[128 = 0]

fulurafab: [200  85 138 117 159 120 149  99 131 162 186 135  54 188 133 164 177 101
 196 127 170 153 105 162 125 125  72 137  85 176 177]
nukobira: [167 168 101  98 122  63 105 106 120 136 131 139  95 120 143 124  85 104
  96 135  83 135 173 127  96 135 159 114 169 138 202]
nukobira: [203  74 148 119 161 129 154 128 130 150 136 158 103 170 130 153 124 114
 133 122 137 156 132 127 130 103 141 173 115 122 158]
fafdaf: [ 92  78 157 145  66 147  94 162 165 131 112 130 151 171 118 134  93 150
 101 128 121 134 113 101 102 202 106  96  81 159 118]
mogigenid: [ 95 137 118 137 130 118 112  75 111 134 151 108  83 114 101 166  98 134
 153 123 148 106 139 130  91 101 136 140 107 144 116]
nukobira: [139 194 130 165 101 132  87 107 137  86 109  99 104 127 133 113  82  90
 101 177 122 120 143  96 125 172 179  97 135 174 186]
nukobira: [149  95 136 103 166 140 160 127 119 137 111 133 111 134 122 143 158 128
 128  97 173 131  97 126 130 101 119 148 105 117  96]
fafdaf: [ 80 159 141 135 129 132 113 111 105 135 154 106 141 134 134 134 150 129
 179 131 119 121  86 164 148 110 114 151 121 114  73]
simoptatav: [114 230 116 107 123 111 136 134 112 127  90 118 149  94 134  70 142 120
 121 147 136 149 127 141 185 139 114  95 165 132  80]
mogigenid: [112 116  82 132  96 136 125 139 132 120 122 130 151  92 135 110 125 124
 126  89 110  91 114 145 120 132 113 110 124 108 143]
fafdaf: [123 133  94 112 115 117 154 150 140 134  87 146 155  95 130  92 109 145
  91 113 119 124 176  99 130 131 129 108 158 117 137]
mogigenid: [110 122 151 157 104 165 121 160 157  97 117 118 139 135 104 118 130 147
 116 161 161 135 131 105 148 179 110  82 107 164 108]
mogigenid: [104  80 105 117  98 130 117 155 142 117 141 128 152 134 133 126 132 148
 140  61 104  98  65 164 125 149  86 111 107  97 110]
nukobira: [170  42 103  90 159  95 146 133 136 118 191 149  78 170 128 182 141 139
 178  88 117  91 132 148 106 103 117 147 111 107 177]
simoptatav: [131  78 167 157 130 121  95 107 140 140 201 117 108 178 130 179 130 144
 148 141 105 144 122 144  78 144 117 144 105 146 164]
simoptatav: [154 164 154 160 185 144 130 137 109  62 148 109 138  69  80 153 140 169
  92 159 166 147 139 155 154  93 175 132 138  79  55]
fulurafab: [165 108 113 123 125 133 128 167 129 105 133 163 143  96 117 122 132 118
 106 144 107 124 153 144 142 122 142 116 155 105 157]
fafdaf: [ 98 113 166 166 163 175 132  67 132 107 121  86  88 149 104 141  95 140
 142  93 173 127  62 102 133  99 140 160 130 145  97]
simoptatav: [169 150 110 114 161 133 159 125 113 114 119 126 109 111 124 120 157 112
 145 116 167 126 108 148 166 102 125 132 122 116 110]
nukobira: [125 170 118 116 119 122 156 132 131 153  62 121 152 119 139  88 117 137
  95 107 153 149 133 101 143 144 121 118 119 130  88]
fafdaf: [110 129 168 129 139 143 105 140 126 100 158 120 113 126  95 145 166 140
 135 165 158 146  98 154 143 146  98  93 128 153  85]
fulurafab: [120 110 132 119 138 140 146 126 125 142  96 147 120 102  99 133 110 137
  97 136 158 136 168  93 114 106 139 132 136 137 112]
dilupmul: [153 173  81  92 116  74 141 110 126 153 109 116 105 147 165 111 120 107
 141  95 124 115 134 127 120 147 119 117 106 138 157]
nukobira: [162 139 135 119 156  64 111 107 130 132 189 112 116 151 157 145 138 151
 117 116  79 154 134 158  91 137 127 129 159 112 176]
fafdaf: [138 134 144 174  92 131  91 123 142 118 162 120 127 155 115 142  79 134
 144 149 108 142 131 149 131 160 134 126 102 141 137]
mogigenid: [135 153 116 111 111 102  95 139 122 113 126 138 120  82 115 127 125 119
  74 157 116 131 158 135  96 154 136  77 150 143 156]
mogigenid: [128 161 136 135 130 138 142 124 118 154  91 119 150 124 147 115 146 115
 113 143 147 143 135 108 127 128 139 143 107 131 108]
fulurafab: [130 161 142 132 160 151 127  88  99 125  86  99 116  97 133 125 143  98
  93 108 165 131  69 122 116  99 157 148 124 122 102]
mogigenid: [122 154  92 117 100  69 128 113 148 152 135 114 126 154 155 113  87 153
 134  97  92 125 164 118 104 162 112 111 128 136 162]
mogigenid: [141 150 137 118 158 125 129 159 116  79 154 128 137 115 113 133 160 142
 142 149 129 126 116 164 178 115 137 122 147  93  84]
nukobira: [ 53 169 152 131  72 134  91 130 123 156  92 121 165 141 135 101  99 120
 126 144 104 139 102 120 136 160 119 123 125 147  76]
dilupmul: [127 138 161 144 180 146 141  88 123 119 106  90 106 124 129 143 146 134
  91 129 175 140 115  85  98 110 157 144 127 141 120]
simoptatav: [ 98 198  97 127  67 101 110 147 138 127 107 119 166 101 116  76  81 158
 117 102 110 143 119 165 165 179  88  72 133 122  71]
mogigenid: [121 131 123  56 147  96 147 102  96 186 101 141  88 144 133 140 148 105
 150  95 161 133  98 134 117  98 100 150 105 138  85]
simoptatav: [ 94 180 136 170  87 159 125 125 141 128  83 126 155 102  98  78  62 141
 109 149 138 157 150 107 172 147 128 108 154 153  89]
fulurafab: [152 111 108 125 135 123 135 117 125 141 146 116 112 130 151 146 178 110
 140 113 146 112 114 140  92 134 108 123  84 136 162]
dilupmul: [ 58 176 108 176  49 149  84 110 136 130  99 123 141  63  93  98  53 124
  94 169 120 120 184 102 104 160 135  79 145 178 139]
mogigenid: [ 64 100  81 153  64 139 146 110 175 145 116 102 119 160 124 108  73 164
 179  65 149  87 131  93 120 173  66  97  77 172 132]
nukobira: [112  96  92 149 122 127 161 118 163 131 134 107 133 121 123 119 110 185
 129  66 146 115 145 112 107 141  89 108 113 126 134]
fulurafab: [169  90  97 111 155 151 176 148 138 109 112 147 115 125 140 113 166 104
 144 115 150  98 134 107 155 107 126 127 139 126 175]
simoptatav: [165 119  94 121 121 115 120 133 132 102 130 127 123 138 162 125 120  95
 129 101  90  89 108 132 121 133 158 132 129 106 197]
fafdaf: [147 175 138 132 120  98  94 157 144  83 143 124 137 110 127 108 127 140
  73 184  96 152 170 126 128 182 143  65 181 145 169]
fulurafab: [113 152 142 171  52 166  80 141 135 144  84 142 178 128 152  81  83  71
  97 165  72 139 116 114 136 169 155 126 143 151 173]
fafdaf: [163 162 112 127 112 118 127 217 133  75 166 150 182  95 103 110 165 162
 141 165 117 141 146 205 209 160  99  76 127  82  68]
dilupmul: [110 122 159 160 124 131 104 105 133 135 157 117 128 158 132 145 104 135
 139 148 101 139 134 119 110 129 144 152 136 139 146]
fulurafab: [125 151 104 126 125 122 144 155 141  98 120 125 147 104 120 101 129 155
 120 124 132 120 148 128 159 143 118  93 147 116 112]
nukobira: [164 142 126 119 132 122 138 115 131 132 108 132 101 151 132 115 101 106
 133 119 136 140 119 120 150 130 136 134 133 144 147]
dilupmul: [154 145 134 120 163  89 148 137 144 109 156 109 132 176 159 127 143 159
 145 127 105 135 146 119 147 138 138 136 146 108 143]
nukobira: [ 84  83 120 105 126 151 125 125 103 138 161 151 108 128 106 155 153 107
 209 118 133  88  88 168 147  79  96 154 117 120  93]
mogigenid: [111  53 136 130 167 145 154  85 131 138 140 136  81 136  93 168  89 154
 145  91 154 114 141  95  99  67 138 173 139 129 131]
fulurafab: [134 112 118  87 181 102 164 104 119 135 147 102  95 173 154 150 174 139
 181  65 153 107  72 141 131  99 103 158 102 107 104]
dilupmul: [129 133 188 115 150  82 100  70 107 195 165  99 118 220 168 159 117 135
 155  73  91 184  31 174 100 122 111 198 104 109  87]
mogigenid: [113 137 149 103 116 112 108  93 115 173 112 127  83 147 119 146 120 104
 123 141 158 149 120 115  89 142 110 121 100 184 122]
fulurafab: [100 139 124 137  96 123 107 155 143 105 131 133 156 122 124 110 101 144
 117 148  89 120 153 121 139 155 135 102 158 125 136]
dilupmul: [139 121 123 112 144 127 121 174 110  97 159 153 163  87 122 130 175 132
 125 144  98 121 123 179 153 105 131 123 162  75 110]
nukobira: [144 157 136 126 128 120  84 165 107  83 147 151 145  77 123 139 151  98
  85 217  85 120 180 138 120 128 187 107 174 115 169]
fafdaf: [171 106 150 158 159 145 160 118 138 145 145 122 124 159 137 144 149 137
 143 136 156 155 142 119 129 117 127 160  99 132 138]
simoptatav: [182 127 126 110 164 134 177 121 115 161 122 144 101 140 129 131 171 105
 163 134 182 151 133 136 157  98 105 150 101 142 119]
dilupmul: [ 51  83 198 166 156 184 141  86 119 174 119 111 134 134  90 168 126 172
 129 132 186 158 119  90  94  82 122 186  97 141  33]
dilupmul: [168 148  99 122 148 136 144 108 107 130 109 123  99  86 135 131 168  83
 116 133 172 113 131 128 110 109 138 122 105 141 160]
fafdaf: [115  89 132 125 142 179 178 144 132 155  79 148 155 101 120 102 162 132
 113 110 172 139 122 102 145 101 100 137 133 128  96]
nukobira: [148  73 181 107 179 144 106 159  97 103 182 147 122 147 126 196 212 105
 147 177 125 120  92 163 120  92 154 166 111  96 111]
fulurafab: [190 104  61  82 178 114 184 112 119 123 121 134  70  80 129 134 188 107
 126  79 190  95 135 133 105  93 103 104 118 130 178]
simoptatav: [128 124  96 113 123 120 158 112 138 147  92 118 120 134 138 108 106 137
 129  62 148 118 109 113 127 129 108 128 110 126 119]
mogigenid: [179 132 118 151 113 143 105 172 128  88 134 149 141  88 129 140 155  89
  88 212 117 112 196 118 111 150 180 100 120 135 200]
dilupmul: [117 100 172  90 155 133 149 176 131 128 109 148 154 154 117 129 160 160
 115 134 144 155 114 118 160 129 114 133 135 109  54]
dilupmul: [172  60  91 140 144 152 144 108 125 117 181 133  73 138 130 175 164  88
 199 113 154  73 116 150 110  94 120 150  76 136 199]
dilupmul: [118 177 115 135  94 123 103  93 105 168 115 122 113  94 123 125 124  92
 123 146 148 141 130 147  99 138 113 112  97 166 126]
simoptatav: [124  36  66 112 109 149 154  90 136 170 137 146  64 154 158 149 149  60
 203  92 139  48 133  93  74 102  99 147  88 180 252]
fulurafab: [127 157  92  85 119  77 104  82 110 146 130 119  84 116 142 120 107 101
 126  74 106 118  85 160  97 128 109 110 149 137 159]
fafdaf: [123  82 179 149  78 148  71 149 145 139 147 145 125 180 125 156 118 101
 121 187 106 145 124 118  95 186 126 114  94 180 168]
simoptatav: [133 142 172 102 168 116 145 126 111 156 120 127 125 134 107 143 157 158
 111 131 175 184 113 141 135 115 106 139 113 124  38]
dilupmul: [168 106 121  99 119  94 113 106 117 167 152 138  96 192 168 150 125  81
 173  97  93 122  84 158 110 127 122 165  96 129 177]
fafdaf: [ 48 126 136 136  91 153 112 128 130 134 104 123 155 127 117 110  97 139
 138 114 116 112 100 116 139 132 117 130 135 129  79]
fafdaf: [108 145 176 182 135 160 105  70 128 152 133  84 124 141 145 125 140 116
 114 132 140 164  75 121  95 139 120 141 125 166 141]
fulurafab: [116 176  68 137  97 122 128 113 125 125  89 116 137  58 134  94 108 113
  92 113 130 100 159 115 105 135 138  93 135 133 158]
simoptatav: [141 127  78  97 130 120 178 134 132 147  78 137 133 121 150  99 131 120
 131  81 145 104 140 102 140 116 120 132 119 116 135]
simoptatav: [122  95 100 148 117 145 144 132 150 109 121 127 137 127 133 119 101 139
 132  98 116  93 141 102 126 124 140 132 132 116 162]
simoptatav: [189 143 100  93 186  74 164 109 111 143 169 106  98 141 161 156 201 134
 158  94 154 128 121 165 109 109 106 140  89 104 134]
dilupmul: [133 132 153 128 152 118 121 149 125 108 164 125 150 134 129 135 156 154
 130 142 108 147 117 158 147 126 125 131 151  99 102]
mogigenid: [146 165 143 111 148  54 104 145 137  92 175 113 125 143 122 150 111 187
  97 152  92 152 177 139 114 160 149 100 155 107 122]
fafdaf: [144  81 129  85 196 139 165  74  90 168 131 124  59 137 132 177 195  91
 171  84 198 111  69 136  96  54 109 181  85 134 114]
nukobira: [156 156 132 100 136 113 162 145 129 154  84 137 147 154 147  96 129 129
 122 111 138 161 121 121 170 135 120 139 125 117  91]
fulurafab: [115 132 137 145 124 154 121 102 112 148  84 138 122  75 101 135  97 110
  72 152 154 137 164  91  87 102 166 139 131 146 129]
[ 67 140 173 156 129 148 126  93 135 151  95 105 133 121  94 126  81 174
  90 127 162 167 135  85 108 128 126 134 135 153  62] => simoptatav
[172 137 127  95 133 126 123 130  96 135 118 167  92 140 126 143 125  57
 159 170 126 119 136 137 156  94 166 160 126 135 150] => nukobira
[134 106 145  90 150 133 127 157 116 119 130 146 122 132 133 140 190 103
 128 155 136 122 111 131 132 123 124 121 134 131 129] => fafdaf
[196 137  82 112 154  85 168 134 136 119 132 127 118 120 137 130 125 153
 117  93 139 125 171 133 126 122 136 124 113  96 148] => fafdaf
[154 139 165 146 144 157 117 149 120 106 118 127 146  96 106 130 157 129
  77 158 158 166 106 146 137 138 136 111 124 122  90] => fulurafab
[127  86 143 136 146 116 145 150 152 129 197 124 144 169 132 145 167 185
 171 120 116 143 132 155 138 140  78 127 123 113 116] => simoptatav
[143 135 118  86 151 104 133 164 114 105 123 142 156 107 142 115 157 133
 104 107  97 123 105 156 149 114 138 126 165  72 108] => dilupmul
[157  75 143  88 171 108 155  83 126 170 167 134  46 212 137 165 147 110
 207  97 154 135  93 133 125  99  88 167 110 164 156] => fulurafab
[157 112 134  82 142  89 120 117 109 158 146 147 100 143 123 148 127 123
 131  93 120 153  90 175 116 113 105 140 127 115 113] => fulurafab
[ 97 148 135 123 100 104  86 113 120 141 136 115 136 143 145 129 106 121
 125 114  85 128  94 146 105 147 128 130 130 125 126] => fulurafab
[185 173 177 113 158  77 119 134 134 145 114 141 136 143 150 111 117 134
  38 187  91 210 195  93 108 154 170 121 200 142 177] => mogigenid
[167 150 139  99 134  65  88 126 114 129 181 135 108 159 148 151 129 113
 133 147  71 146 126 173 113 141 141 130 147 118 165] => mogigenid
[161  43 130  78 150 126 176 184 147 147 136 151 143 200 166 138 208 134
 169  88 136 119  88 133 147 139  77 141  85 107 125] => fulurafab
[ 70  97 157 140 100 165  99  88 115 158  82 133  98  94  62 160  60 132
  82 117 183 139 115 100  72 116 133 132  91 165  66] => simoptatav
[184 170 107 120 138 125 141 142 103 119 118 144 123  84 109 128 145 105
 125 152 161 138 146 164 161 110 141 123 107 112 102] => simoptatav
[150 160 154 123 141 106 129 190 147  94 127 125 191 134 150  94 157 169
  76 151  91 167 139 132 163 172 133  97 171  93 110] => nukobira
[ 76 178 105 155  94 153 129 171 157  64  78 117 181  72 113  64  95 158
  80 157 116 104 178  78 170 164 151  67 186 128 119] => fulurafab
[110 159 117 119  95  99 118 158 135 133 122 127 169 115 125 107 114 166
 107 115 110 145 135 152 137 165 102  96 122 108  78] => fulurafab
[ 98 105 140 150 120 131 121 191 155  81 174 119 183 153 136 141 158 181
 147 160  93 105 156 126 145 161 130 114 120  95 112] => fulurafab
[132 151 148 149 160 151 109  99 108  93 146 111  98 108 121 144 148  95
 131 170 140 119 114 128 128 101 165 137 152 142 152] => simoptatav
[ 84 141 130 126  53  86  45 106 122 158 166 125 105 154 127 161  81 108
 143 154  80 120 131 153  65 180 116 105  91 172 154] => fafdaf
[163 112 100 108 136 119 151 135 136 122 129 130 120 156 160 114 146 110
 157  88 117 107  98 137 149 128 116 133 127 115 165] => simoptatav
[151 133 130 122 131  95 107 172 157  65 147 119 142 137 139 123 128 159
  80 144  87 124 151 117 123 181 151  79 162 114 170] => nukobira
[143  96 176 124 182 166 184 178 143 104 100 134 143 159 107 143 172 167
 124 160 198 146 149  79 175 119 139 144 100 119  53] => mogigenid
[137 149 160 169 147 169 154 162 144  91 121 116 159 122 102 114 148 165
 123 170 174 157 146 118 186 140 128 115 121 126  69] => fulurafab
[114 106 148 157 104 120 103  70 137 178 149 120  82 172 122 166  71 122
 143 142 129 142 161  98  64 138 132 151  94 186 173] => fafdaf
[156 137 112 120 154 132 150 136 130  98 130 113 122 126 143 114 172 122
 140 107 147 115  93 143 156 129 115 113 129 117 133] => fulurafab
[110 127 118 133 101 117 138 166 162 113 152 125 156 177 146 105 126 159
 178 131  96 116 143 127 173 169  97 108 131 128 130] => fulurafab

vumigosi: [128 135 187 169  86 150 128 140 112 115 116 139 160 137 101 172 190 157
 170 120 120 126  97 125 140 120 156 133 114 151 127]
subodvepo: [121 102 116 151 125 106 140 136 109 144  93 126 160 165 118 143 170 143
 122 107 141 151  88 135 119 111  99 118 109 181 126]
tofondumit: [155 143 101 148 116 143  88 170 129 117 154  94 141 125 119 113 158 130
 117 127 152 130 101 141 123 104 160 126  89 128 128]
subodvepo: [112 118  90 117 121 119 118 186 118 119 143 130 148 117 129 135 144 108
 128 120 161 162 107 140  86 121 129 129  94 178 138]
tumitgagu: [124 121 132 101 156 109 195 120 123 128  95 172 125 152 117 123  94 155
 110 102 111 165 121  88 137 132  57 140 125 135 116]
vumigosi: [167 106 143 133 138 156 134 124 107 141 105 119 174 155 133 102 188 150
  96 111 126 127  98 128 153  85 159 125 125 117 105]
tumitgagu: [116 170 131 126 151 207 107 155 123 118 128  82 135 119 122 129 161 156
 132 159 129 136 153 148 165 116 173 125  99 117 107]
tofondumit: [112  90 110 116 123 145 138  97 112 160 100 110 165 148 144 109 172 152
 118 172 145 139 109 131 133 122 119 103 148 149  93]
tofondumit: [117 183 138 100 173 183 118 138 150 127 157  89 114 122 139 124 138 114
 134 123 116 125 192 158 178 113 198 119  98  71 133]
subodvepo: [ 86 156  74  87  93 118 101 167 104  83 184 173 113  85 170 132  63  66
 138 125 144 161 176 149  76 169 111 140 139 160 131]
subodvepo: [106 115 127 139 144 151 133 180 178 159 117  80 130 106  82 142 181 162
 159 186 169 136  94 150 116 127 170 114  81 158 154]
tumitgagu: [127 187 154 176 151 150 109 172 143  98 105 101 117 113  98 151 120 152
 161 102 124 121 136 137 150 126 153 153  93 143 153]
vumigosi: [124 183 120 142 106 124 113 137 130 100 151 127 112 139 118 140 110 137
 145 109 113 139 141 126 147 141 108 139 106 116 125]
vumigosi: [120 164 115 131 127 134 142 128 143 126 120 120 131 147 119 116 126 162
 140 127 129 150 129 129 158 136 110 128 110 124 118]
tofondumit: [139  91 134 102 139 110 187 126 120 134 106 197 155 122 159  95 103 106
 111  96 164 146 123 128 103 124 130 118 150 155 139]
subodvepo: [150 113 115 112 135 109 160 123 125 129 118 159 128 138 131 100 101 136
  98 113 130 143 113 107 123 127  91 133 135 124 120]
tofondumit: [136 126  96 153  94 136 102 147 104 111 138 149 121 106 146 117 102 109
 112 147 173 129 129 164  90 144 129 113 139 169 130]
vumigosi: [143  87 103 124 176  95 136  94 152 162  95 126  87 115 145  91  69 109
  84 142 131  98 149 151 113 143 108 124 178 117 151]
tumitgagu: [142 164 108 110 109 118  69 127 124  91 199 107 101 105 142 122  88  91
 128 121  99 105 151  95 122 131 129 152 132  71 118]
subodvepo: [167 131 130 129 162 156 124 139 163 148 109  73 166 132 123  71 178 166
 122 129 136 115  98 123 168  90 188 136 112  90 123]
tumitgagu: [ 89  51 143 153 103  85 181 101 137 189  87 155 124 160  95 185 171 141
 143 166 156 140  88 157  93 148  85  80 131 199 151]
tumitgagu: [181 162 140 167 130 156  73 125 115 101 149 102  83 120 114 128 103 130
  93 126  96  85 145 132 151 118 140 143 129  73 122]
tumitgagu: [119  72 167 150 110 123 144  94 125 160 101 146 129 123 122 156 152 126
 140 165 140 101 114 142 106 139 138 104 164 155 140]
vumigosi: [127 130 108 108 135 116 110 102 116 134 158 104 134 149 153 123 135  97
 115 111 121 123 143 118 137 107 129 111 123 100 113]
tumitgagu: [152 122 166  89 165 120 136  97 163 126 127 133 149  82 174  66  91  97
 148 102 117  80 153  91 140 119 197 158 186  67 145]
subodvepo: [ 82 118 102 122  83 133 122 127 134 148 163 129 133 119 145 145 151  99
 159 180 186 140 139 175  97 150 154  75 122 165 135]
tumitgagu: [109 125 103 114 119 118  59 172 131 116 173  78 124  98 119 155 155  98
 144 141 103 119 122 122  96 125 148 159 112 125 137]
tumitgagu: [171 132 126 172 144 176 102 172  81 108  89 122 133 141 108 129 156 163
  71 110 111 137 110 159 141 102 126 150 111 150 112]
vumigosi: [124 119 152 114 125 132 125 135 132 140 170 107 111 144  93 179 175 120
 130 135 101 126 119 110 132 108 137 117  86  95 128]
tofondumit: [ 96 115 144  91 155 115 150 112 132 135 120 133 142 120 147 136 122 107
 150 116 117 130 148 103 125 127 132 133 143 129 132]
tofondumit: [137 122 148 129 175 128 132 137 158 151 117  82 154 133 124 119 170 124
 140 102 138 112 116 123 146  87 187 122  99 112 150]
tumitgagu: [131 129 135 131 131  90 124 128 159 128 131 128 134 110 139 114 109 105
 156 101 135 108 126 121 117 131 153 142 140 123 160]
subodvepo: [132 151 115 100 149  94 120  96 142 130 169 110 134 144 169 104 108  74
 132  74 128 114 160 113 145 104 153 113 122  79 136]
tumitgagu: [126 142  77 114  91 126  41 189 108  78 177 103 156  73 154 108 123  93
 143 130 132 128 113 112  78 131 151 177 134 147 119]
subodvepo: [172 160 155 115 130 142 119  98 100  85 152 171 112 112 166  99  62  96
 101  83  95 100 175 107 148 125 140 150 169  66 115]
vumigosi: [ 99 123 135 114 114 136 115 127 148 150 168  69 142 139 102 163 198 136
 168 169 134 127 103  97 132 109 151 102  83 113 117]
subodvepo: [159 112 120 128  98 140 153 141  97 112 129 188 146 125 143 100 114 127
  98 123 167 149 107 132 104 126 120 115 134 153 114]
vumigosi: [129 161  95 134 107 128 121 133  87  86 115 189 119 122 167 106  58 113
 103  96 124 151 168 165 121 163  88 149 167 157 119]
tofondumit: [160 159 139 113 135 146 125 126 137 105 126 124 157 117 146  74 119 148
 132 104 111 120 127  95 162 116 155 163 144  84 111]
subodvepo: [129 145 117 136 113 137 119 166 119 103 123 136 142 117 119 125 128 146
 136 123 133 148 110 123 119 133 120 150 115 154 123]
vumigosi: [150  92 135 135 142 140 126 133 142 152 109  97 155 120 119 104 169 148
 123 153 151 111  87 118 124 103 163 122 126 130 127]
tofondumit: [140 112 118 140 111 134 118 152 112 125 135 125 121 135  98 146 149 146
 107 147 127 140  95 122 111 123 103 129 105 142 117]
vumigosi: [149 122 166 178  97 131 109 155 124 113 126 139 116 112  91 165 145 138
 141 131 125 107  98 134 109 131 143 142 120 147 148]
vumigosi: [100  68  85  73 114 178 106 134  95 149 131  97 208 103 177  86 200 123
 123 205 177 146 102 124  95 110 172 107 153 167  77]
subodvepo: [142 126 116 120 101 134 155 108 145 139 132 143 139 133 130  87 125 157
 127 161 156 137 108 120 137 139 120 110 137 116 110]
tofondumit: [156 100 138 203 115 101 155  90 185 182  92  98  81 153  59 133 132 195
 129 196 167  96  68 133 134 143  90  83 114 132 149]
tofondumit: [161 165 139 205 103  94 134  99 184 125 122 152  54 106 108 112  31 137
 147 142 169  81 141 161 127 177 118 109 149 118 179]
vumigosi: [161 158 122 109 148 129  98 119 128 107 152 114 118 125 149  95 102 110
 103  90  83 108 158 116 157 115 143 161 143  61 121]
tofondumit: [165 122 128 162 117 142 135 134 123 141 115 132 119 160 100 127 158 159
  91 129 128 133 103 159 145 117 121 115 109 124 125]
subodvepo: [133 164 160 178 111 122 119 121  86  93 112 150 151 152 142 157 126 116
 146  57 126 125 135 129 142 112 128 128 122 158 130]
tumitgagu: [127 132 150 140 147 120 139 138 147 128 102 129 139 116 126 125 125 131
 151 106 133 120 126 129 131 126 152 142 131 139 152]
tofondumit: [162 174 156 183 157 130  97 145 170 117 130  95  97 103 118 123 101 112
 145  96 143  78 150 159 146 117 198 131 111 100 180]
[ 87 121  75 105  79  92 108 117 116 119 154 133 152 120 162 118 112 105
 155 150 151 148 121 112  90 155  91 123 150 165 109] => tofondumit
[125 157 131 142 129 117 152  56 176 167 107 105 127 168 141  92 130 158
 150 135 126 111 152 157 194 143 138  99 151  83 129] => tofondumit
[146 138 121 145 110 130 115 130 107 108 131 143 125 128 133 122 110 128
 114 118 130 127 124 127 123 129 114 133 134 133 119] => tumitgagu
[127 134 141 140  91 145 118 114  92 107 138 167 124 121 147 142 112 111
 126 132 131 123 150 145 119 143 128 119 154 140 117] => subodvepo
[ 93  89 118 114 144 128 131 138 110 155 126 113 140 143 129 166 176 104
 121 136 140 145 126 148 106 111 133 100 106 165 131] => tofondumit
[110  93 144 138 105 126 119 150 116 131 141 127  95 119  75 198 151 137
 131 174 110 129  98 110  90 139  91 131 108 152 130] => subodvepo
[120 142 134 137 138  96 130 119 167 134 135 114 116 118 127 128 105 113
 161 117 142 110 134 121 127 134 142 123 123 119 158] => tofondumit
[148 145 124 134 151 172  77 216 133 104 132  72 162  94 109 117 184 142
 133 120 128 130  98 129 126  91 199 171  84 133 134] => subodvepo
[107  61 155 124 159 127 212  92 135 198  66 147 134 176 104 153 179 159
 110 152 142 148 110 152 139 120 104  78 124 160 132] => vumigosi
[103  85 125  67 135 140 108 140 129 141 141 110 187  89 173 103 177  90
 149 145 130 122 130 123 104 115 201 145 161 128 124] => tumitgagu
[113 116 198 127 180 149 173 118 128 147  78 134 137 144 112 166 163 141
 140  99  95 124 145 129 162 108 153 131 124 127 142] => tumitgagu
[109 103 161 145 155 137 183  96 137 185  95 121  96 189  81 187 178 160
 111 145 113 139 132 163 163 120 102  78  94 128 135] => tumitgagu
[144 147  95 171  88 129  74 142 123 114 145 102 122 123 123 121 130 134
 127 148 148 117 110 150 117 135 129 125 122 141 125] => tofondumit
[175 119 113 109 138 123 116 154 102 103 136 135 150 132 132  96 129 128
  83  86 102 138  98  88 124  97 113 167 122 108 107] => subodvepo
[128  95 157 126 162  93 142  99 180 167 126 100  64 122  79 159 111 136
 130 163  89  89 125 101 127 140 104 132 133  82 157] => tumitgagu
[ 92 113 163  90 197 139 176  96 179 175 110  87 125 123 122 131 140 134
 159 158 138 114 150 103 154 116 163 100 118 100 142] => tofondumit
[116 181 160 142 124 175 110 144 109  79 126 128 133  95 132 141 105 139
 165 128 125 122 153 107 141 135 149 149 128 135 116] => tumitgagu
[125  93 123 147 121 107 118 113 128 158 141 121  72 145  97 176 133 115
 100 159 115 113 128 156 107 139  94 102 122 127 143] => vumigosi
[ 78 141  60  68 100 165 137 158 100 112 151 133 168 124 151 105 138 147
 133 180 165 200 123 113 112 144  92 116 109 170  72] => tumitgagu
[139  69 122 166 114 101 148 110 121 176 102 138 103 175  92 163 166 143
  86 148 132 131  92 170 113 128  82  91 120 157 137] => tumitgagu
